[[ -0.7  20.5 -51.9  -4.7 -10.4 -15.1]
 [-39.4   1.5  -9.4   0.1  30.2  -7.1]
 [  6.3  -6.8  16.6  12.5  11.3 -20.3]
 [-16.2   5.2  43.0  14.5 -16.3  44.1]
 [ 18.8 -21.4   2.4   5.1  38.5  17.7]
 [-28.9 -11.5  10.2  17.6 -41.3 -24.7]
 [-23.4   6.1  11.4   9.2 -30.3 -19.4]]
->
[[-15.1 -10.4  -4.7 -51.9  20.5  -0.7]
 [ -7.1  30.2   0.1  -9.4   1.5 -39.4]
 [-20.3  11.3  12.5  16.6  -6.8   6.3]
 [ 44.1 -16.3  14.5  43.0   5.2 -16.2]
 [ 17.7  38.5   5.1   2.4 -21.4  18.8]
 [-24.7 -41.3  17.6  10.2 -11.5 -28.9]
 [-19.4 -30.3   9.2  11.4   6.1 -23.4]]

[[ 45.0  -1.9 -32.0  52.0  19.2  -1.8 -14.5  12.6  -4.6  13.3  57.1  -6.2]
 [ 32.2 -33.4 -35.5 -14.5  33.2  30.2   1.0  24.1  -9.2 -14.7   4.0  27.3]
 [ 52.9 -12.4 -32.3  17.7  28.0   0.6  -3.9  17.9  -5.4  -0.7  33.1  10.1]
 [  5.2 -10.7   5.4  11.8   3.4 -10.5   9.6  11.9  22.3  -1.5   2.4  -4.0]]
->
[[ -6.2  57.1  13.3  -4.6  12.6 -14.5  -1.8  19.2  52.0 -32.0  -1.9  45.0]
 [ 27.3   4.0 -14.7  -9.2  24.1   1.0  30.2  33.2 -14.5 -35.5 -33.4  32.2]
 [ 10.1  33.1  -0.7  -5.4  17.9  -3.9   0.6  28.0  17.7 -32.3 -12.4  52.9]
 [ -4.0   2.4  -1.5  22.3  11.9   9.6 -10.5   3.4  11.8   5.4 -10.7   5.2]]

[[-11.4 -13.3 -13.9   3.1 -11.9 -36.7  -0.5  -9.3   8.5  28.9  20.8  22.4]
 [-15.7 -12.0 -18.5  32.6   6.0 -36.7  -1.5  -9.3 -17.6  31.6  17.8 -13.5]
 [-15.1  -8.0   8.6 -38.2 -11.9  -7.9   7.3   1.3 -13.7  52.9  22.2 -11.1]]
->
[[ 22.4  20.8  28.9   8.5  -9.3  -0.5 -36.7 -11.9   3.1 -13.9 -13.3 -11.4]
 [-13.5  17.8  31.6 -17.6  -9.3  -1.5 -36.7   6.0  32.6 -18.5 -12.0 -15.7]
 [-11.1  22.2  52.9 -13.7   1.3   7.3  -7.9 -11.9 -38.2   8.6  -8.0 -15.1]]

[[  6.0   6.3  -9.7  19.3   1.0  21.3  -8.6 -24.4 -15.8]
 [  7.8  -0.2 -16.4  20.1  -6.1  25.7 -11.0 -30.1 -10.6]
 [-24.2  28.1 -11.8  -4.6  -1.9  -5.3 -22.0 -26.4  16.2]
 [  2.4  -7.4  13.9   7.9  -6.5  11.9  11.7 -10.9  -3.0]
 [  2.4  20.6   9.4  -3.1   7.1  20.5  51.9  21.3  17.1]]
->
[[-15.8 -24.4  -8.6  21.3   1.0  19.3  -9.7   6.3   6.0]
 [-10.6 -30.1 -11.0  25.7  -6.1  20.1 -16.4  -0.2   7.8]
 [ 16.2 -26.4 -22.0  -5.3  -1.9  -4.6 -11.8  28.1 -24.2]
 [ -3.0 -10.9  11.7  11.9  -6.5   7.9  13.9  -7.4   2.4]
 [ 17.1  21.3  51.9  20.5   7.1  -3.1   9.4  20.6   2.4]]

[[-33.1 -11.8  -3.8  -5.3 -38.0 -46.7]
 [ 61.2   8.6 -17.2 -13.6 -18.5   9.9]
 [-26.2 -18.7 -39.6 -31.2 -28.9 -51.5]
 [-47.5  11.6  19.9   1.9  -6.8  38.5]
 [-27.1 -19.6 -38.6  25.1  11.1 -21.0]
 [ 25.6  21.0  52.6 -47.6 -26.1  27.5]]
->
[[-46.7 -38.0  -5.3  -3.8 -11.8 -33.1]
 [  9.9 -18.5 -13.6 -17.2   8.6  61.2]
 [-51.5 -28.9 -31.2 -39.6 -18.7 -26.2]
 [ 38.5  -6.8   1.9  19.9  11.6 -47.5]
 [-21.0  11.1  25.1 -38.6 -19.6 -27.1]
 [ 27.5 -26.1 -47.6  52.6  21.0  25.6]]

[[ 26.7  -3.1 -48.2 -24.7 -46.5 -22.9]
 [-24.1   2.7 -47.7 -26.9  29.0   4.9]
 [  4.5 -37.4 -55.1  -9.4 -36.1  -4.6]]
->
[[-22.9 -46.5 -24.7 -48.2  -3.1  26.7]
 [  4.9  29.0 -26.9 -47.7   2.7 -24.1]
 [ -4.6 -36.1  -9.4 -55.1 -37.4   4.5]]

[[-26.6 -44.8 -24.2 -25.2]
 [  1.6  23.0  59.9   3.4]
 [ -9.1  45.4  32.6  52.0]
 [ 41.1  33.6  44.7 -10.3]
 [-50.8   3.4  45.8  23.7]]
->
[[-25.2 -24.2 -44.8 -26.6]
 [  3.4  59.9  23.0   1.6]
 [ 52.0  32.6  45.4  -9.1]
 [-10.3  44.7  33.6  41.1]
 [ 23.7  45.8   3.4 -50.8]]

[[-61.1  30.8  31.2  52.9  36.5  -3.0  61.2 -30.4  59.5 -20.9  44.3  13.5
   55.1]
 [-12.8 -24.5  16.9 -22.5   1.7  50.7 -40.3  18.9 -28.4  27.0  -7.7  29.6
  -26.2]]
->
[[ 55.1  13.5  44.3 -20.9  59.5 -30.4  61.2  -3.0  36.5  52.9  31.2  30.8
  -61.1]
 [-26.2  29.6  -7.7  27.0 -28.4  18.9 -40.3  50.7   1.7 -22.5  16.9 -24.5
  -12.8]]

[[29.2 27.0 37.5]
 [33.9 44.2 30.7]
 [32.0 15.6 47.7]
 [30.1 44.2 29.0]
 [41.5 55.6 29.0]]
->
[[37.5 27.0 29.2]
 [30.7 44.2 33.9]
 [47.7 15.6 32.0]
 [29.0 44.2 30.1]
 [29.0 55.6 41.5]]
---
[[ 29.3 -26.2  -4.9   7.8]
 [ 22.3  23.1  40.3  62.0]
 [ 36.1 -17.4  -7.8  -2.2]
 [  2.5 -16.7  31.0  -0.6]]
->
[29.3 23.1 -7.8 -0.6]

[[-17.2  41.3 -47.7]
 [-26.8  15.8  32.1]
 [ 12.7  27.8  14.1]
 [ 17.5  31.4 -37.4]
 [ -9.7   2.0  29.2]]
->
[-17.2  15.8  14.1]

[[ -2.9 -43.8 -19.7]
 [-35.5  57.8 -38.2]
 [ 14.0 -14.2  -1.9]
 [-33.4  54.8 -32.2]
 [-21.6 -48.2  42.9]]
->
[-2.9 57.8 -1.9]

[[-21.4 -44.1]
 [ 13.3 -11.5]
 [ 12.6 -47.4]]
->
[-21.4 -11.5]

[[-20.2 -52.7]
 [ -5.1  -8.8]
 [-18.5 -43.3]
 [-18.4 -43.9]
 [  5.0  11.9]]
->
[-20.2  -8.8]

[[ 28.8 -13.1 -35.0]
 [ 23.0  20.8  34.3]
 [-47.2  -6.8   2.2]
 [-29.3  11.6  35.5]]
->
[28.8 20.8  2.2]

[[-27.5  -1.4 -50.4  15.2  30.3]
 [ 17.6  49.1  -7.1   4.3  41.9]
 [-58.8  12.2 -17.5  21.9   6.8]]
->
[-27.5  49.1 -17.5]

[[ -0.9  48.2  41.5  16.4   7.5]
 [-12.9  41.3 -10.8 -22.1   6.9]
 [ 37.6  24.1  63.9  19.6  -0.6]
 [ -2.2 -22.3   6.1  20.3  11.6]]
->
[-0.9 41.3 63.9 20.3]
